Where the symbols take the units:
fb: z>jq, a>fq, i>lb, y>rj, n>fc, w>tc
sq: z>pj, a>jl, i>dj, y>dh, n>cp, w>dn
ph: z>nc, a>pb, i>hc, y>jp, n>bh, w>dl
mg: z>gm, a>rd, i>bl, y>cz, n>bn, w>fr
sj: z>gs, a>gz, i>qf, y>zz, n>pj, w>cp
zz: z>ql, a>zj, i>gs, y>pc, n>bs, w>gz
mh: z>dd, a>fh, i>mn, y>hm, n>jp, w>bd
rd: z>cz, a>bl, i>mg, y>jt, n>jq, w>fc
dj: z>lt, a>sq, i>jl, y>pj, n>pc, w>jh
fq: z>rj, a>lb, i>fb, y>bn, n>qt, w>rt
pj: z>dn, a>dh, i>lt, y>bs, n>sj, w>sq
jq: z>tc, a>rj, i>bn, y>rt, n>rd, w>fb
dl: z>ph, a>qs, i>ht, y>pb, n>rp, w>nc
lb: z>bn, a>fb, i>fq, y>jq, n>fr, w>dg
lt: z>jh, a>pj, i>dh, y>dn, n>qf, w>dj
jp: z>qs, a>dz, i>nc, y>ht, n>mh, w>pb
qt: z>bl, a>fr, i>fc, y>mg, n>fq, w>jt
dn: z>sq, a>bs, i>jh, y>jl, n>gs, w>pj
dh: z>bs, a>lt, i>pj, y>jh, n>gz, w>jl
rp: z>bh, a>dd, i>hm, y>bd, n>dl, w>mn
zj: z>pc, a>gs, i>zz, y>cp, n>jh, w>qf
qs: z>pb, a>ht, i>dl, y>hc, n>dd, w>jp
gz: z>zz, a>qf, i>sj, y>zj, n>dh, w>ql
cz: z>fc, a>jt, i>gm, y>qt, n>tc, w>rd
rt: z>fq, a>dg, i>tc, y>lb, n>jt, w>rj
bh: z>mn, a>bd, i>pg, y>mh, n>ph, w>rp
mn: z>rp, a>mh, i>fh, y>dd, n>nc, w>bh
dd: z>bd, a>hm, i>rp, y>pg, n>qs, w>mh
ht: z>hc, a>dl, i>qs, y>ph, n>hm, w>dz
dz: z>ht, a>nc, i>jp, y>dl, n>fh, w>hc
fh: z>hm, a>mn, i>mh, y>rp, n>dz, w>pg
hc: z>dz, a>ph, i>pb, y>nc, n>pg, w>ht
tc: z>fb, a>rt, i>dg, y>fq, n>cz, w>jq
cp: z>sj, a>ql, i>pc, y>gz, n>sq, w>gs
jh: z>dj, a>dn, i>bs, y>sq, n>zj, w>lt
pc: z>qf, a>cp, i>ql, y>sj, n>dj, w>zj
gs: z>cp, a>zz, i>zj, y>ql, n>dn, w>sj
dg: z>lb, a>tc, i>rt, y>fb, n>gm, w>bn
jt: z>qt, a>gm, i>cz, y>fr, n>rt, w>bl
nc: z>dl, a>jp, i>dz, y>qs, n>mn, w>ph
bl: z>jt, a>mg, i>rd, y>gm, n>rj, w>qt
bn: z>dg, a>jq, i>rj, y>tc, n>mg, w>lb
pb: z>jp, a>hc, i>ph, y>dz, n>bd, w>qs
fr: z>mg, a>fc, i>qt, y>rd, n>lb, w>gm
ql: z>gz, a>pc, i>cp, y>qf, n>jl, w>zz
fc: z>rd, a>qt, i>fr, y>bl, n>fb, w>cz
rj: z>rt, a>bn, i>jq, y>dg, n>bl, w>fq
bd: z>mh, a>pg, i>bh, y>fh, n>pb, w>dd
jl: z>dh, a>dj, i>sq, y>lt, n>ql, w>bs
hm: z>pg, a>rp, i>dd, y>bh, n>ht, w>fh
pg: z>fh, a>bh, i>bd, y>mn, n>hc, w>hm
qf: z>zj, a>sj, i>gz, y>gs, n>lt, w>pc
gm: z>fr, a>cz, i>jt, y>fc, n>dg, w>mg
bs: z>jl, a>jh, i>dn, y>dj, n>zz, w>dh

The rows follow the links: the fewer symbols apart two units are, the more alike their rows tend to be.

Each row is also shifted at random along 2 hidden directions that mean nothing.

Some units, each with a row of numbers:
fb [6, -107, 75, 45, 31, 0, -217, 73, 4, 74, -272, 47, -35, 123, -14, -55, 12, -80, 206, -19, 41, 27, 30, 147, -35]
mn [-181, 81, 88, 15, 32, -62, 62, -31, 83, 12, 55, -103, -24, -123, 8, 107, -18, 78, -141, -24, -73, -54, -27, -39, -44]
zj [-194, -122, -95, -37, -11, 84, 30, -114, 0, -104, 90, 69, 3, -21, 48, -31, 8, -84, 8, 10, 15, 23, -18, 25, 69]
dh [96, 107, 37, -25, 102, -66, 19, -57, -15, 10, 63, 7, 121, -47, 0, 60, -36, 50, -133, -37, 43, -51, 61, -14, -37]
gm [-81, -20, -114, -60, 75, 126, -119, 93, -47, -29, -192, -4, -10, 95, -29, -36, -40, 99, -85, 101, -104, 94, -43, -2, 26]
rt [131, -90, -133, -19, -2, 11, -109, 16, -135, 30, -52, -100, -30, 119, 122, -54, -15, -26, 20, 93, -52, -72, 74, 31, -85]
hm [199, 113, -49, 76, -24, 37, -35, 4, -186, 87, -11, -91, -6, 20, -18, 57, 16, 51, -8, 97, -117, 117, 57, -17, 74]
dd [198, 85, -77, -24, -62, 91, 23, 66, -138, -30, 52, -62, -17, 88, -10, 44, -64, 66, -29, 44, -138, 79, 24, -54, 105]
ql [-66, -10, 14, 51, 26, -97, 30, -84, 160, -36, 69, 110, -83, -44, 76, -17, -74, -82, 15, -39, 86, -112, 10, 49, -7]
dn [-33, 77, -88, 97, 100, 27, -54, -47, -70, -2, -3, 48, 61, -59, -86, -1, -17, 12, -30, 43, -20, 133, 25, 4, 99]
fc [-151, 56, 13, 80, 70, -97, 38, 24, 147, 24, -36, 109, -116, -41, -110, -88, 87, 47, 17, -16, 21, 107, -165, -28, -36]
gs [-95, -89, -42, 61, 23, 0, -9, -98, -80, 0, 114, 59, 46, -64, 31, -13, 45, -82, 57, 31, 54, 58, 30, 44, 50]
tc [1, -147, -79, 61, 21, 13, -65, -5, -103, 79, -17, -63, -32, 44, 30, -99, 121, -52, 73, 21, -12, 101, -11, 46, -30]
dg [-199, -181, -140, -63, -64, 67, 6, 53, 34, -42, 36, -14, -106, 39, 45, -71, 79, -26, 11, 52, 16, 19, -70, 1, -60]
dl [-264, -52, 16, 57, -93, -36, 27, -77, 39, 46, 101, -84, -110, -123, 157, 43, 47, -55, -17, 35, -14, -85, -21, 53, -4]
bh [-34, 205, 67, 75, -55, -98, 93, -6, 145, 11, 27, 11, -94, -16, -6, 87, -55, 62, -17, 25, -35, -91, -64, -61, 9]
hc [11, -86, 146, 60, -68, 63, -127, 29, -11, 115, -248, -60, -53, 79, 39, 18, 11, -52, 175, -61, 13, 26, 19, 107, 75]
rj [-233, -140, 25, -67, 63, -27, -69, -4, 96, 36, -130, -58, -5, -22, 81, -18, 95, -23, -37, -34, 62, -107, -39, 85, -150]
nc [-11, -30, 116, -39, -54, 16, 7, -20, 0, 11, 0, -115, -5, -35, 78, 83, 11, -39, -36, -68, 39, -128, 79, 61, -69]
fr [46, 48, -82, -9, -3, -19, 100, 117, 116, -98, 71, 81, -79, 46, -85, -57, -17, 37, -10, 62, -26, 30, -119, -105, -16]
ph [17, -2, 134, 6, -69, 53, -179, -13, 3, 106, -316, -60, -48, 126, 147, 18, -75, -67, 94, 21, -11, -95, 102, 133, 36]
lb [-186, -122, 20, -91, -5, 72, -99, 87, 103, -24, -188, 39, -80, 120, 22, -79, 33, -34, 116, -34, 89, -24, -67, 78, 11]

In each set, the symbols that take the first to the second take the third to the fourth, perhaps in another order. Give the fourth.
Answers are names.
[-123, -30, 124, 45, -73, -52, 7, -58, 98, 13, -47, -39, -139, -29, 125, 27, -34, -81, 54, -33, -6, -147, -11, 71, 9]
to [-28, -56, 124, 26, -62, 12, 50, 12, -50, 76, 58, -111, 58, -102, -40, 58, 114, 1, 45, -95, 59, -3, -1, 43, -33]
as [-230, -3, -39, 68, 122, 73, -190, -1, -70, 96, -261, -44, -27, 34, -26, -52, 76, 92, -14, 120, -62, 146, -34, 96, 2]
to fr

[-144, -7, 95, 55, -110, -124, 128, -38, 163, -4, 147, 10, -127, -75, 87, 43, 3, -78, 7, -58, 47, -158, -68, 18, -33]
to [-64, -62, 102, -37, -134, 129, -93, 37, 22, -25, -191, -18, -72, 112, 39, 2, -80, -39, 131, -58, 25, -33, 52, 92, 100]
as [-205, -121, 34, -39, 72, -6, -41, 51, 18, 24, -125, -28, 43, -36, -29, -16, 149, -14, 72, -39, 108, 42, -56, 61, -112]
to rj

[-46, -62, -28, -72, -112, 171, -71, 16, -135, 20, -72, -50, -66, 91, 98, 25, -33, -32, 58, 23, -50, 0, 53, 48, 57]
to [32, 109, -46, 69, -43, 21, -1, -12, -114, 106, 23, -82, -16, -30, -37, 66, -6, 59, 2, 43, -113, 124, 20, -35, 85]
as [54, -150, -34, -139, -22, -36, 119, 100, 45, -86, 203, -61, 11, 8, -51, -31, 102, -21, -13, -110, 96, -51, -35, -55, -138]
to rd

[176, 129, 81, 4, -49, -53, 69, 10, -86, 70, 112, -90, 58, -63, -77, 102, 25, 74, -10, -60, -26, 53, -2, -57, 14]
to [250, 149, 35, 33, -61, -85, 115, 14, 36, 47, 50, -48, -38, -10, 17, 77, -91, 40, -27, -16, -52, -74, 30, -76, 54]
as [-21, 115, 48, 39, 102, -62, -77, -57, 87, -1, -81, 147, -26, -13, -10, -22, -101, 35, -64, 51, 17, -51, 20, 9, 47]
to jh

[72, 115, 32, -32, 117, -76, -71, -32, -17, -42, -49, 21, 152, -7, -19, 40, -74, 36, -110, 6, 13, -85, 82, -23, -35]
to [-178, -142, -48, -58, -15, 130, -52, -51, -28, -95, 8, 58, 17, 7, 68, -16, -20, -64, 21, 33, 14, 8, -2, 26, 84]
as [254, 69, 63, -99, -51, 56, 109, 88, -36, -36, 181, -77, 68, 1, -88, 86, -19, 87, -69, -50, -48, 17, 33, -126, 10]
to ht

[-336, -68, 151, 30, -50, 21, 1, -53, 64, 46, -32, -69, 8, -103, 1, 67, 116, -10, 69, -84, 89, 42, -45, 73, -14]
to [-195, -56, -19, 32, -74, 41, -81, -83, -30, 69, -91, -117, -83, -23, 152, 47, -46, -72, -25, 57, -16, -55, 24, 116, 27]
as [62, 41, -34, -125, 63, 15, 93, 120, 64, -84, 127, -27, 47, -26, -86, -2, 54, 132, -124, 21, -7, 35, -75, -142, -112]
to cz

[129, 70, -41, 83, 37, -89, 8, 74, 26, 72, -29, 8, -31, 24, -121, -70, 29, 71, 43, 9, -33, 119, -26, -26, -48]
to [75, 57, -14, -10, 48, -89, -72, 55, 122, 16, -156, -12, -79, 55, 19, -42, -52, 27, -34, 45, -61, -21, -2, -22, -72]
as [157, -28, -47, 7, -68, -106, 20, 33, 45, -3, 39, -11, -48, 89, 12, -52, -21, -67, 52, 18, 47, -134, 49, 24, -86]
to lb

[139, -61, 38, -102, -101, 70, 104, 68, -47, -48, 120, -116, 47, 19, 3, 59, 35, -20, 21, -94, -11, -60, 37, -51, -27]
to [96, -42, 103, 101, -112, -50, 70, 15, 46, 52, 80, -2, -52, -25, -2, 31, 70, -50, 156, -45, 69, 25, -56, 39, 32]
as [82, 115, 71, 97, -60, -6, 38, 42, 31, 56, -47, 33, -37, -29, -78, 19, 3, 21, 49, -6, -25, 79, -16, -23, 92]
to rp

[-138, 110, 102, -39, 16, -18, -48, -9, 49, 32, -110, -91, -29, -41, 34, 108, -16, 103, -138, -20, -54, -57, -42, 23, -16]
to [-109, 75, 26, 128, -21, 26, -24, 15, -65, 52, 1, -61, -28, -66, -41, 44, 29, 42, -24, 52, -89, 122, -25, -9, 102]
as [22, 65, -22, 24, 88, -104, 28, 50, 12, 40, 29, -30, 73, -69, -125, 6, 106, 84, -58, -2, 18, 59, -47, -64, -96]
to gm

[-96, 32, 12, -97, 81, 61, 22, 134, 55, -63, -78, -3, 10, 18, -78, 3, 40, 112, -89, 41, -15, 6, -81, -26, -75]
to [43, 31, -181, -31, 24, 14, 64, 54, -52, -27, 63, -9, -16, 43, -34, -31, 17, 39, -56, 82, -113, 111, -64, -89, -39]
as [7, -86, -5, 84, -112, 40, -10, -31, -149, 44, 29, -77, -47, -12, 68, 1, 71, -66, 102, -4, -22, 33, 38, 69, 74]
to hc

[249, 66, 11, -23, 89, -1, -105, 114, -122, 86, -152, -93, 118, 69, -119, -44, 70, 106, 0, -9, 16, 72, 58, -19, -80]
to [13, -70, -15, -45, -4, -161, 70, 25, 39, -10, 143, -71, 6, -79, 55, -33, 73, -42, -63, -55, 44, -129, -31, 6, -165]
as [76, 90, 66, 33, 122, 0, -35, -50, -90, -6, -11, 42, 123, -88, -104, 26, 18, 42, -93, -29, 13, 94, 34, -23, 27]
to gz

[24, -103, 13, -48, -54, 42, 40, -17, 82, -121, 64, 138, 13, 50, 4, -45, -63, -68, 45, -39, 105, -35, 4, -18, 36]
to [-381, -105, 64, -15, 43, -110, 33, -112, 166, -71, 147, 78, 11, -171, 84, -5, 47, -33, -100, -89, 130, -131, -37, 45, -94]
as [38, -64, 77, 66, 26, 22, -166, -48, -38, 53, -217, 94, 62, 69, 18, -82, -24, -78, 153, -30, 112, 47, 118, 109, 73]
to qf

[-143, -138, -140, 10, 0, -83, -38, -38, 42, 28, 43, -45, -111, -23, 91, -49, 45, -51, -21, 52, -13, -81, -14, 66, -128]
to [-100, -77, 33, 75, 55, -35, -90, 32, 67, 85, -104, 34, -102, 47, -28, -92, 93, -14, 136, -29, 80, 38, -26, 108, -73]
as [-121, -106, 56, -105, 3, 86, -18, -31, 36, -113, 8, 14, 116, -5, 25, 18, 16, -42, -20, -83, 85, -66, 65, 15, -14]
to zz

[-67, 123, 86, 109, -33, -34, 52, 16, 73, 74, 14, 16, -92, -56, -77, 45, 4, 68, 27, -25, -26, 90, -88, -26, 87]
to [-2, 67, -94, -20, -70, 72, 137, 29, -33, -35, 218, -22, -61, -35, -48, 55, -24, 72, -82, 48, -74, 50, -58, -92, 58]
as [9, 13, -124, 40, 72, 13, -158, 20, -74, 65, -230, -16, -18, 82, 9, -48, -51, 71, -89, 151, -143, -24, 46, 31, -49]
to rd

[65, 130, -38, 78, -45, -37, 33, -9, -71, 40, 80, -110, -68, -56, 34, 90, -74, 44, -108, 86, -136, -71, 9, -36, 28]
to [-97, 152, 91, 88, -36, -72, 0, -15, 148, 31, -62, -7, -118, -34, 47, 42, -77, 23, -77, 38, -39, -87, -35, -12, 69]
as [18, 85, 22, -11, 40, 42, 10, -2, 51, -99, -31, 148, 16, 52, -49, -2, -66, 40, -7, 12, -19, 47, 14, -49, 110]
to lt

[187, 102, -20, 67, -28, 29, 7, -17, -174, 123, 8, -57, 20, 20, -21, 38, 10, 65, 28, 44, -99, 111, 18, -33, 59]
to [205, 144, 70, 49, -40, -21, -13, 31, 5, 63, -106, -28, -47, 64, -14, 42, -123, 35, 21, 24, -85, -48, 33, -22, 86]
as [126, 106, 28, 70, 90, -9, -67, -45, 0, 6, -51, 137, 56, -5, -83, -31, -42, -5, 53, -35, -4, 83, 8, -33, 103]
to dh

